W =
[[131 125 125 130 127 119 127 148 139 138 122 122 134 125 114]
 [115 123 119 124 113 131 136 128 124 128 128 125 139 137 124]
 [122 129 117 125 123 132 122 136 130 119 133 135 123 146 124]
 [113 130 129 129 116 140 126 127 136 110 136 116 121 130 124]
 [119 134 123 140 117 125 130 120 126 121 130 124 130 126 141]
 [138 127 130 136 122 123 125 127 131 141 135 138 127 125 128]
 [128 110 143 125 152 124 121 125 124 109 127 123 128 142 115]
 [128 137 118 123 117 126 130 133 130 132 129 135 128 130 131]
 [140 152 121 128 120 132 123 116 128 136 132 141 133 133 120]
 [123 127 128 118 119 124 129 133 134 120 133 118 138 126 129]
 [128 148 128 121 136 117 137 133 121 134 123 121 128 128 128]
 [124 114 125 133 126 130 134 139 125 110 125 134 121 114 113]
 [122 125 125 138 119 125 124 131 124 135 127 119 130 120 128]
 [124 129 133 122 125 139 126 119 142 116 133 128 128 115 125]
 [141 121 129 123 135 131 130 128 130 144 122 109 126 130 132]
 [135 138 131 125 124 130 131 131 129 127 128 146 131 140 146]]
The 2nd entry from the end, reading row by row -> 140
The smallest entry in the last column -> 113
What is the last entry, reading row by row?
Answer: 146
The largest entry in the first row -> 148
The entry in the top-left corner is 131
The bottom-left entry: 135
What is the third entry on the main diagonal?
Answer: 117
What is the top-right entry?
Answer: 114
What is the smallest entry in the first column?
Answer: 113
The 4th-last entry, reading row by row is 146
What is the smallest entry in the last row?
Answer: 124
What is the 4th entry, reading row by row?
Answer: 130
The 5th entry from the end, reading row by row is 128
The 2nd entry, reading row by row -> 125
What is the third entry on the diagonal from the top-right corner?
Answer: 123
What is the largest entry in the first column?
Answer: 141
The 2nd entry on the main diagonal: 123
